Below are the code and all the weights of a small trained network. Each question names an input and a class and asks about switching units off, where a switched-off unit gives its printed mean instead of its output.

import numpy as np


def w(rows, s, z=0):
    codes = np.array(rows[::2]) - 128.0
    scale = np.full(codes.shape[1], s)
    scale[-1] = z or s
    return codes * scale


def norm(h):
    return h / np.sqrt((h * h).mean(-1, keepdims=True) + 1e-5)


def f(y):
    return y / 2 * (1 + np.tanh(0.7978845608 * (y + 0.044715 * y**3)))


def log_softmax(a):
    a = a - a.max(-1, keepdims=True)
    return a - np.log(np.exp(a).sum(-1, keepdims=True))


def net(x, mask):
    res = np.array(x, float).reshape(1, 6) / 4 @ E
    u = 0
    for l in range(2):
        y = f(norm(res) @ A[l][:, :-1].T + A[l][:, -1])
        res = res + np.where(mask[u : u + 9], y, B[l][:, -1]) @ B[l][:, :-1]
        u += 9
    return log_softmax(norm(res)[-1] @ U[:, :-1].T + U[:, -1])


A, B = {}, {}
E = w([
[222,155,149,57,102,165,51],'x0',
[79,184,99,56,97,101,116],'x1',
[94,104,255,89,101,106,127],'x2',
[134,101,143,81,148,156,168],'x3',
[183,143,125,121,103,60,191],'x4',
[143,126,148,106,221,69,113],'x5',
],0.0086)
A[0] = w([
[218,23,163,208,118,145,127,83],'L0N1',
[224,168,108,154,77,35,248,12],'L0N2',
[9,74,119,134,145,202,53,88],'L0N3',
[221,218,192,116,118,216,67,27],'L0N4',
[26,148,118,181,141,114,194,41],'L0N5',
[118,170,136,169,2,225,198,78],'L0N6',
[98,110,255,176,30,60,77,36],'L0N7',
[189,75,167,227,157,155,130,4],'L0N8',
[171,164,202,101,21,46,252,152],'L0N9',
],0.0076,0.0038)
B[0] = w([
[60,180,84,73,85,101,99,185],'L0N1',
[89,176,140,191,165,250,57,205],'L0N2',
[141,141,163,161,147,189,61,199],'L0N3',
[161,119,146,173,88,63,127,182],'L0N4',
[192,124,122,151,20,118,150,204],'L0N5',
[139,167,148,114,249,16,136,193],'L0N6',
[121,42,48,122,182,101,119,186],'L0N7',
[68,195,100,89,91,131,124,158],'L0N8',
[104,107,139,136,138,188,78,255],'L0N9',
],0.013,0.0049)
A[1] = w([
[110,105,18,123,163,142,151,161],'L1N1',
[56,84,137,196,107,124,234,150],'L1N2',
[77,214,169,167,250,44,66,142],'L1N3',
[96,2,195,91,121,119,145,103],'L1N4',
[118,163,160,155,116,190,58,91],'L1N5',
[213,150,17,166,97,118,136,157],'L1N6',
[16,170,73,44,59,117,107,115],'L1N7',
[147,182,152,95,99,192,204,12],'L1N8',
[57,97,103,218,117,151,196,81],'L1N9',
],0.0094,0.011)
B[1] = w([
[136,39,65,113,143,126,178,191],'L1N1',
[181,153,173,80,126,73,65,192],'L1N2',
[135,148,102,107,171,125,210,254],'L1N3',
[97,44,75,207,148,83,141,167],'L1N4',
[131,126,115,166,133,208,154,177],'L1N5',
[124,60,139,170,99,73,123,219],'L1N6',
[22,97,124,11,72,132,138,171],'L1N7',
[138,243,151,54,177,58,104,119],'L1N8',
[176,176,150,76,119,138,24,171],'L1N9',
],0.012,0.0087)
U = w([
[115,39,50,176,132,128,114,171],'0',
[98,176,111,193,195,245,28,127],'1',
[202,172,174,135,35,67,13,110],'2',
[153,150,105,103,207,76,197,126],'3',
[56,147,64,58,35,170,127,142],'4',
[135,91,109,156,109,148,147,213],'5',
[137,164,199,163,77,151,215,27],'6',
[171,204,218,115,5,192,248,7],'7',
],0.012)

Each question gives the input, the list of numbers given to net, and the class t.
The units are the neurons (one row each of A and B). Each row of codes is followed by its name. A weight is (code - 128) times the scale printed after its matrix; where a second scale follows, it is the last column's (A, B and U).
mask holds one flag per neuron, layer by layer. A switched-off neuron (its flag False) gives its mean, the last column of its row in B, instead of its output. The means were averaged over made-up inputs and are rounded, as every weight is.
A unit's drop is (log p(t) with every unit on - log p(t) with that unit switched off) / (log p(t) with every unit on - log p(t) with every unit switched off).
The circuit of an input: a set's keep is (log p(t) with only the set's units on - log p(t) with every unit switched off) / (log p(t) with every unit on - log p(t) with every unit switched off). Starting from the 12 units with the biggest drops (on a tie, the unit counted first), units are removed one at a time, each time the one whose removal leaves the highest keep (on an exact tie, the one counted first), for as long as the keep stays at least 0.8.
units of the circuit, in order: the units of the circuit, biggest drop first
top k neurons: the k neurons with the biggest drops, biggest first
top k neurons in layer l: the k neurons of layer l with the biggest drops, biggest first
input [-7,-7,5,7,-3,2], class 2: top 2 neurons => L1N2; L1N9
input [6,3,7,1,-2,7], class 0: units of the circuit, in order => L1N4; L0N7; L1N2
input [7,-7,8,4,-2,-7], class 0: units of the circuit, in order => L1N4; L0N7
input [-5,6,0,-1,-7,6], class 1: units of the circuit, in order => L0N3
input [-8,-8,6,-6,-2,-3], class 2: top 3 neurons => L1N2; L0N5; L1N9
input [1,-6,-4,-3,-2,-6], class 3: units of the circuit, in order => L0N6; L1N3
input [1,-8,-5,6,-6,4], class 4: units of the circuit, in order => L0N1; L0N8; L1N7
input [3,2,-2,0,-1,7], class 3: top 2 neurons in layer 0 => L0N5; L0N7
input [3,4,3,-4,-5,6], class 3: top 2 neurons => L1N3; L0N9
input [-4,2,-2,4,5,5], class 1: top 2 neurons => L0N2; L0N6
input [5,5,8,-3,-6,-2], class 0: units of the circuit, in order => L0N7; L1N4
input [6,-3,-5,-3,3,-2], class 2: top 2 neurons in layer 0 => L0N4; L0N7
input [-8,1,6,5,7,-5], class 2: top 2 neurons => L1N2; L0N5
input [1,1,8,3,-3,-4], class 0: units of the circuit, in order => L0N7
input [0,5,-1,5,8,-6], class 1: top 2 neurons in layer 0 => L0N2; L0N9
input [-7,-3,0,2,-6,5], class 2: units of the circuit, in order => L0N5; L1N2; L1N9
input [7,3,4,7,-5,8], class 3: top 2 neurons => L0N5; L0N9
input [-4,-1,-3,6,-4,8], class 3: top 2 neurons in layer 1 => L1N3; L1N6
input [-4,7,-2,0,-1,3], class 4: top 2 neurons in layer 1 => L1N7; L1N4
input [5,-7,8,4,-7,-6], class 0: top 3 neurons => L0N7; L1N4; L0N2
input [3,-3,8,6,-6,4], class 0: top 3 neurons => L1N4; L0N2; L0N6
input [-8,7,-3,-3,4,-5], class 2: top 2 neurons in layer 0 => L0N5; L0N1
input [5,-2,-1,-4,-3,3], class 2: top 2 neurons => L0N4; L0N6
input [-7,-8,4,7,5,-3], class 4: units of the circuit, in order => L0N1; L0N8
input [-5,4,3,-5,2,-6], class 3: units of the circuit, in order => L0N6
